Here is a tiny trained network, its code and every weight. The questions are about switching its units off for an input and a class, where a switched-off unit gives its printed mean instead of its output.

import numpy as np


def w(rows, s, z=0):
    codes = np.array(rows[::2]) - 128.0
    scale = np.full(codes.shape[1], s)
    scale[-1] = z or s
    return codes * scale


def f(y):
    return y / 2 * (1 + np.tanh(0.7978845608 * (y + 0.044715 * y**3)))


def log_softmax(a):
    a = a - a.max(-1, keepdims=True)
    return a - np.log(np.exp(a).sum(-1, keepdims=True))


def net(x, mask):
    res = np.array(x, float).reshape(1, 6) / 4 @ E
    y = f(res @ A[0][:, :-1].T + A[0][:, -1])
    res = res + np.where(mask, y, B[0][:, -1]) @ B[0][:, :-1]
    return log_softmax(res[-1] @ U[:, :-1].T + U[:, -1])


A, B = {}, {}
E = w([
[198,115,80,135],'x0',
[130,135,138,126],'x1',
[129,137,130,123],'x2',
[142,88,115,10],'x3',
[122,103,121,137],'x4',
[67,164,181,110],'x5',
],0.014)
A[0] = w([
[254,135,116,49,70],'N0',
[185,112,84,85,74],'N1',
[171,159,90,237,43],'N2',
[190,170,116,238,253],'N3',
[63,197,79,214,245],'N4',
[46,87,184,46,197],'N5',
],0.0093,0.0035)
B[0] = w([
[111,6,111,166,243],'N0',
[33,69,122,122,199],'N1',
[199,175,54,123,209],'N2',
[179,209,93,164,255],'N3',
[95,184,143,208,241],'N4',
[186,215,73,105,250],'N5',
],0.012,0.0084)
U = w([
[171,128,155,246,254],'0',
[232,151,50,110,132],'1',
[129,54,97,9,243],'2',
[88,2,126,186,23],'3',
[22,158,177,224,39],'4',
],0.009,0.0065)

Each question gives the input, the list of numbers given to net, and the class t.
The units are the neurons (one row each of A and B). Each row of codes is followed by its name. A weight is (code - 128) times the scale printed after its matrix; where a second scale follows, it is the last column's (A, B and U).
mask holds one flag per neuron, in row order. A switched-off neuron (its flag False) gives its mean, the last column of its row in B, instead of its output. The means were averaged over made-up inputs and are rounded, as every weight is.
A unit's drop is (log p(t) with every unit on - log p(t) with that unit switched off) / (log p(t) with every unit on - log p(t) with every unit switched off).
The circuit of an input: a set's keep is (log p(t) with only the set's units on - log p(t) with every unit switched off) / (log p(t) with every unit on - log p(t) with every unit switched off). Starting from all 6 units, units are removed one at a time, each time the one whose removal leaves the highest keep (on an exact tie, the one counted first), for as long as the keep stays at least 0.8.
circuit, biggest first: the units of the circuit, biggest drop first
unit that matters most: the unit with the biggest drop
k most important neurons: the k neurons with the biggest drops, biggest first
drop when u is switched off: that unit's drop, to one decimal
input [3,-7,6,7,-8,-7], class 3: circuit, biggest first => [N0]
input [8,-5,5,-8,5,0], class 1: 2 most important neurons => [N2 N3]
input [2,-2,-5,2,-8,-8], class 3: circuit, biggest first => [N0 N1]
input [-3,5,8,2,6,-7], class 2: circuit, biggest first => [N4 N3]
input [-2,0,2,1,3,6], class 1: 4 most important neurons => [N5 N1 N0 N4]
input [-8,-8,7,2,0,-7], class 2: circuit, biggest first => [N3 N4]
input [7,-7,0,3,-5,0], class 3: circuit, biggest first => [N0 N5]
input [-7,-4,-5,1,1,2], class 1: 4 most important neurons => [N5 N1 N0 N4]
input [5,4,-8,-7,-8,-8], class 1: 2 most important neurons => [N2 N3]
input [7,4,-7,1,-8,-4], class 3: 3 most important neurons => [N0 N1 N5]
input [-6,-2,-4,2,7,-8], class 2: 3 most important neurons => [N4 N3 N0]
input [8,7,-6,-7,-1,-5], class 1: 2 most important neurons => [N2 N3]
input [3,3,0,8,2,-4], class 3: 2 most important neurons => [N0 N1]
input [-3,5,0,7,-6,-8], class 2: unit that matters most => N4
input [8,-7,-6,6,-4,0], class 3: drop when N0 is switched off => 0.3
input [-6,-2,-8,3,1,2], class 1: drop when N5 is switched off => 1.4
input [-6,6,2,1,5,0], class 2: drop when N2 is switched off => 0.5
